-1.61; -3.54; -2.88; +8.12; +2.92; +7.61; -2.38; +0.16; +2.49; -7.09; -1.23; +5.42; -6.51; -5.34; +2.36; -4.60; -4.96; +6.65; +4.50; -0.42; -3.63; -2.89  Z390
+0.63; +1.08; +4.10; -3.15; -0.70; -1.64; +0.06; -2.36; -0.15; +3.55; +0.67; -1.83; +2.46; +1.43; +2.61; -0.46; +4.12; -3.44; -2.38; +0.79; -0.73; -1.09  Z718
-0.60; -0.41; +4.13; -2.17; -1.24; -0.34; +1.18; -2.16; -0.89; +2.83; -0.74; -1.40; -2.39; +1.59; +3.47; -1.05; +3.90; -2.40; -1.23; -0.38; -0.22; -0.40  Z404
rev: +2.83; -0.89; -2.16; +1.18; -0.34; -1.24; -2.17; +4.13; -0.41	Z404
then: -2.88; +8.12; +2.92; +7.61; -2.38; +0.16; +2.49; -7.09; -1.23; +5.42	-6.51; -5.34; +2.36
common Z718 Z390: 	-2.38

-7.47; +0.38; -1.87; -4.04; +0.49; +0.09; +0.87; +5.16  Z160
+2.86; +5.87; +0.49; +2.30; -6.25; -1.27; -1.26; +3.45  Z938
+2.28; +2.35; -1.42; +5.58; -2.57; +2.87; -3.02; -1.46  Z645
-0.81; +2.13; +2.41; -1.45; -6.34; -4.57; -0.33; -3.85  Z526
-0.75; +1.57; -3.10; +1.28; +4.54; +2.59; +6.51; -3.36  Z802
+0.64; +1.04; +2.52; -1.90; +4.03; -4.67; -1.15; +3.92  Z815
-4.28; -5.97; -2.09; -2.41; +0.90; -0.76; -2.63; +2.30  Z130
+3.93; +5.16; +0.23; -0.32; -6.47; -3.34; -3.29; +0.79  Z422
+4.41; +1.70; -2.97; -0.52; +0.19; +6.93; +1.48; -4.79  Z819
-1.87; +4.03; -4.67; -5.43; +1.85; +1.12; +3.05; -4.21  Z493
+4.98; +5.08; -0.84; -1.13; -6.79; -2.51; -1.68; +1.00  Z278
+0.89; +1.04; +2.52; +2.69; -4.70; -2.69; +2.29; +2.09  Z736
then: -0.75; +1.57; -3.10	+1.28; +4.54; +2.59
find: +0.64; +1.04; +2.52; -1.90; +4.03; -4.67; -1.15; +3.92	Z815
rev: -4.67; +4.03; -1.90	Z815

